Below is a small trained network, with its code and all its weights. Each question gives an input and a target symbol and asks what happens when units are switched off, that is, made to give their printed mean instead of their output.

import numpy as np


def w(rows, s, z=0):
    codes = np.array(rows[::2]) - 128.0
    scale = np.full(codes.shape[1], s)
    scale[-1] = z or s
    return codes * scale


def f(y):
    return y / 2 * (1 + np.tanh(0.7978845608 * (y + 0.044715 * y**3)))


def softmax(a):
    e = np.exp(a - a.max(-1, keepdims=True))
    return e / e.sum(-1, keepdims=True)


def log_softmax(a):
    a = a - a.max(-1, keepdims=True)
    return a - np.log(np.exp(a).sum(-1, keepdims=True))


def net(x, mask):
    ids = ['ΔΘΛΠΩαγζημστψ'.index(c) for c in x.split()]
    T = len(ids)
    res = E[ids] + P[:T]
    u = 0
    for l in range(2):
        r = res
        for j in range(3):
            rows = slice(4 * j, 4 * j + 4)
            q, k, v = (r @ M[l][rows].T for M in (Q, K, V))
            z = softmax(np.where(np.tri(T) > 0, q @ k.T / 4**0.5, -1e9)) @ v
            o = O[l][rows]
            res = res + np.where(mask[u + j], z, o[:, -1]) @ o[:, :-1]
        u += 3
        y = f(res @ A[l][:, :-1].T + A[l][:, -1])
        res = res + np.where(mask[u : u + 4], y, B[l][:, -1]) @ B[l][:, :-1]
        u += 4
    return log_softmax(res[-1] @ U[:, :-1].T + U[:, -1])


Q, K, V, O, A, B = {}, {}, {}, {}, {}, {}
E = w([
[167,56,134,90,103,56],'Δ',
[166,224,83,145,104,96],'Θ',
[83,24,85,132,73,86],'Λ',
[254,171,246,49,111,160],'Π',
[110,112,146,59,86,36],'Ω',
[49,105,152,117,4,146],'α',
[254,67,64,204,223,123],'γ',
[110,197,161,186,107,53],'ζ',
[245,168,164,146,169,163],'η',
[186,87,116,37,137,192],'μ',
[80,107,131,51,222,94],'σ',
[38,72,126,162,192,186],'τ',
[84,103,80,199,89,47],'ψ',
],0.018)
P = w([
[153,34,126,127,127,104],'0',
[163,51,119,126,110,115],'1',
[159,48,120,121,118,114],'2',
[177,65,118,126,103,114],'3',
[96,2,112,85,173,120],'4',
[186,67,118,131,96,107],'5',
[167,33,122,137,111,94],'6',
[186,44,134,169,93,80],'7',
[141,36,111,109,132,117],'8',
[187,73,103,120,94,122],'9',
[204,86,114,151,70,105],'10',
],0.0076)
Q[0] = w([
[117,157,167,222,83,66],'L0H1',
[58,41,161,40,48,163],'L0H1',
[155,129,125,72,135,207],'L0H1',
[138,165,71,57,17,99],'L0H1',
[139,84,149,104,220,101],'L0H2',
[100,159,254,126,53,157],'L0H2',
[83,123,158,126,212,178],'L0H2',
[50,28,126,176,86,136],'L0H2',
[232,145,159,87,180,69],'L0H3',
[76,119,44,152,83,101],'L0H3',
[110,222,99,63,149,71],'L0H3',
[110,109,177,202,152,183],'L0H3',
],0.0087)
K[0] = w([
[152,70,86,195,77,120],'L0H1',
[58,52,140,29,36,107],'L0H1',
[104,127,166,54,120,192],'L0H1',
[114,148,75,32,26,71],'L0H1',
[160,70,168,110,175,127],'L0H2',
[83,163,255,124,96,184],'L0H2',
[121,111,164,134,229,162],'L0H2',
[43,56,112,132,99,121],'L0H2',
[182,107,138,171,140,126],'L0H3',
[120,99,139,114,47,146],'L0H3',
[153,224,158,191,97,40],'L0H3',
[114,103,176,162,206,161],'L0H3',
],0.0095)
V[0] = w([
[173,104,132,166,211,149],'L0H1',
[140,17,129,74,118,113],'L0H1',
[117,173,154,162,101,130],'L0H1',
[123,136,93,227,149,122],'L0H1',
[132,138,154,135,84,141],'L0H2',
[186,19,147,124,187,128],'L0H2',
[85,254,130,104,84,175],'L0H2',
[186,78,100,62,143,121],'L0H2',
[176,198,76,164,87,142],'L0H3',
[167,36,118,139,132,188],'L0H3',
[148,134,113,138,127,130],'L0H3',
[73,71,156,91,61,68],'L0H3',
],0.0068)
O[0] = w([
[161,177,74,170,111,121,168],'L0H1',
[199,133,107,90,97,167,229],'L0H1',
[79,75,95,100,173,168,83],'L0H1',
[117,178,84,66,139,166,96],'L0H1',
[110,108,162,61,163,128,124],'L0H2',
[187,164,161,193,37,48,254],'L0H2',
[86,99,130,2,166,153,2],'L0H2',
[158,138,129,151,173,99,220],'L0H2',
[66,33,130,159,187,92,110],'L0H3',
[146,165,98,70,125,196,210],'L0H3',
[91,70,40,107,115,142,139],'L0H3',
[122,111,98,143,141,134,127],'L0H3',
],0.0056,0.007)
A[0] = w([
[198,161,71,142,208,54,254],'L0N1',
[162,181,66,74,36,60,218],'L0N2',
[141,191,1,125,190,55,30],'L0N3',
[179,88,128,165,42,117,133],'L0N4',
],0.0089,0.002)
B[0] = w([
[107,119,141,111,175,202,246],'L0N1',
[35,27,162,171,154,90,230],'L0N2',
[128,131,40,99,254,124,164],'L0N3',
[129,166,79,10,156,156,253],'L0N4',
],0.0082,0.013)
Q[1] = w([
[186,89,79,157,103,214],'L1H1',
[178,134,133,206,117,174],'L1H1',
[77,171,169,114,61,112],'L1H1',
[90,90,97,220,178,139],'L1H1',
[174,112,135,80,166,126],'L1H2',
[189,131,155,64,175,179],'L1H2',
[162,153,91,143,148,116],'L1H2',
[93,99,70,13,160,97],'L1H2',
[147,164,149,111,180,160],'L1H3',
[49,81,2,61,91,32],'L1H3',
[134,118,97,90,194,76],'L1H3',
[153,117,183,66,52,93],'L1H3',
],0.0099)
K[1] = w([
[172,131,50,82,92,217],'L1H1',
[161,197,141,207,169,182],'L1H1',
[51,187,169,81,40,148],'L1H1',
[83,105,128,252,165,159],'L1H1',
[153,91,122,190,166,171],'L1H2',
[169,118,97,114,111,170],'L1H2',
[190,168,164,143,164,152],'L1H2',
[112,53,122,142,141,146],'L1H2',
[150,198,94,111,121,150],'L1H3',
[119,75,44,84,132,154],'L1H3',
[176,108,140,172,188,113],'L1H3',
[147,97,174,125,113,126],'L1H3',
],0.012)
V[1] = w([
[200,126,95,181,134,150],'L1H1',
[11,94,102,2,175,119],'L1H1',
[108,182,112,216,81,142],'L1H1',
[196,69,152,60,159,87],'L1H1',
[88,168,115,191,115,151],'L1H2',
[97,155,140,115,128,104],'L1H2',
[139,104,163,173,85,77],'L1H2',
[138,108,165,168,95,203],'L1H2',
[127,27,79,99,73,56],'L1H3',
[110,75,174,160,176,103],'L1H3',
[224,197,157,139,159,148],'L1H3',
[96,177,80,81,218,124],'L1H3',
],0.007)
O[1] = w([
[180,117,106,106,98,2,166],'L1H1',
[95,52,213,209,93,189,204],'L1H1',
[34,159,162,28,92,56,9],'L1H1',
[128,150,178,131,30,133,238],'L1H1',
[202,123,98,153,190,69,61],'L1H2',
[152,99,96,151,104,153,90],'L1H2',
[250,110,95,201,109,174,41],'L1H2',
[162,192,127,122,131,171,95],'L1H2',
[188,162,55,151,153,58,132],'L1H3',
[163,203,115,150,180,173,136],'L1H3',
[207,152,73,165,174,98,176],'L1H3',
[147,183,123,93,108,163,214],'L1H3',
],0.0052,0.011)
A[1] = w([
[101,202,199,124,93,113,253],'L1N1',
[98,100,179,146,54,109,125],'L1N2',
[47,119,98,246,64,107,106],'L1N3',
[57,137,66,127,161,150,80],'L1N4',
],0.011,0.007)
B[1] = w([
[98,110,89,195,148,88,208],'L1N1',
[170,92,131,110,205,71,253],'L1N2',
[113,185,167,44,144,72,237],'L1N3',
[142,136,253,125,2,92,199],'L1N4',
],0.0098,0.0052)
U = w([
[102,147,221,162,111,209,159],'Δ',
[239,142,210,201,92,89,92],'Θ',
[180,9,89,214,141,128,113],'Λ',
[93,156,110,186,204,78,171],'Π',
[97,80,123,225,254,217,180],'Ω',
[121,174,157,65,85,112,136],'α',
[178,106,194,144,208,72,13],'γ',
[144,98,37,38,133,90,103],'ζ',
[159,185,121,35,227,166,137],'η',
[117,136,9,141,79,130,254],'μ',
[143,97,94,46,61,227,146],'σ',
[132,126,158,64,173,170,81],'τ',
[74,88,135,36,200,197,76],'ψ',
],0.0085,0.0098)

Each question gives the input, a string of symbols that net reads in full, and the target symbol t.
The units are the heads (4 rows each of Q, K, V and O) and the neurons (one row each of A and B). Each row of codes is followed by its name. A weight is (code - 128) times the scale printed after its matrix; where a second scale follows, it is the last column's (O, A, B and U).
mask holds one flag per unit, layer by layer, with each layer's heads first. A switched-off unit (its flag False) gives its mean, the last column of its rows in O or B, instead of its output. The means were averaged over made-up inputs and are rounded, as every weight is.
A unit's drop is (log p(t) with every unit on - log p(t) with that unit switched off) / (log p(t) with every unit on - log p(t) with every unit switched off).
The circuit of an input: a set's keep is (log p(t) with only the set's units on - log p(t) with every unit switched off) / (log p(t) with every unit on - log p(t) with every unit switched off). Starting from the 12 units with the biggest drops (on a tie, the unit counted first), units are removed one at a time, each time the one whose removal leaves the highest keep (on an exact tie, the one counted first), for as long as the keep stays at least 0.8.
units of the circuit, in order: the units of the circuit, biggest drop first
unit that matters most: the unit with the biggest drop
top k neurons: the k neurons with the biggest drops, biggest first
top k neurons in layer l: the k neurons of layer l with the biggest drops, biggest first
heads that matter: for each layer, one digit per head in row order, 1 if its drop is at least 0.15 and else 0, layers parted by /
input σ Λ Θ, target Δ: top 2 neurons => [L1N4; L0N4]
input ζ η α Λ, target ζ: units of the circuit, in order => [L0N1; L1N3; L1H3]
input Ω σ ψ ζ η η α Θ Θ γ, target η: unit that matters most => L0N1
input ζ γ Δ ψ α μ τ Π, target γ: top 4 neurons => [L0N3; L1N1; L0N1; L0N4]
input ζ ζ σ γ Π, target γ: top 2 neurons in layer 0 => [L0N3; L0N4]
input σ ψ Δ, target Λ: units of the circuit, in order => [L0N2; L1H2]
input ζ Δ Π α γ α η σ, target Π: heads that matter => 010 / 010
input τ η μ Λ μ η σ σ μ γ Θ, target α: heads that matter => 110 / 010
input Δ Δ Θ τ σ Θ Δ η, target η: heads that matter => 000 / 100
input η γ Π γ σ τ γ ζ σ Θ, target α: units of the circuit, in order => [L1N4; L1H2; L0N3; L0H1]
input σ η η ζ Δ γ η ψ τ, target Θ: top 2 neurons => [L0N4; L0N3]
input Θ γ Λ, target σ: top 2 neurons => [L0N4; L0N3]
input ζ ψ ψ Π Ω, target γ: top 2 neurons => [L1N2; L1N3]
input Π σ α ζ, target Π: unit that matters most => L0N4
input γ Λ σ η, target Ω: top 2 neurons => [L0N1; L0N4]
input η σ η η σ τ Δ γ ζ, target Δ: top 3 neurons in layer 0 => [L0N4; L0N2; L0N1]
input Ω Δ ψ Δ Π Δ η Π γ ζ, target Δ: top 2 neurons => [L0N4; L0N2]
input η τ Π, target Θ: units of the circuit, in order => [L0N1; L0N3; L1H3]
input Ω α σ ψ Π, target Θ: heads that matter => 000 / 000
input ψ γ Δ Δ α σ, target Π: units of the circuit, in order => [L0H2]
input Θ Δ η Δ η Π η Λ, target ζ: heads that matter => 000 / 001
input σ η μ Π ζ Δ σ γ Ω, target Λ: heads that matter => 100 / 001
input Π σ Ω σ τ η Δ ζ, target Π: top 3 neurons => [L1N1; L0N4; L1N3]
input Θ Λ η σ ψ ζ η Λ Δ ψ σ, target Ω: top 2 neurons => [L0N4; L1N3]
input σ η σ σ, target Ω: top 2 neurons in layer 0 => [L0N4; L0N1]
input Ω η ψ η η Θ, target Δ: top 2 neurons => [L1N4; L0N3]
input η σ η σ Θ Π τ Θ Ω τ, target μ: unit that matters most => L0N2
input τ γ ζ Ω σ μ μ, target ζ: top 3 neurons => [L0N3; L1N4; L1N2]
input η η Λ σ η γ Π σ Δ, target ψ: top 2 neurons in layer 1 => [L1N4; L1N2]
input γ σ τ σ η σ η μ, target ζ: top 2 neurons in layer 0 => [L0N3; L0N4]
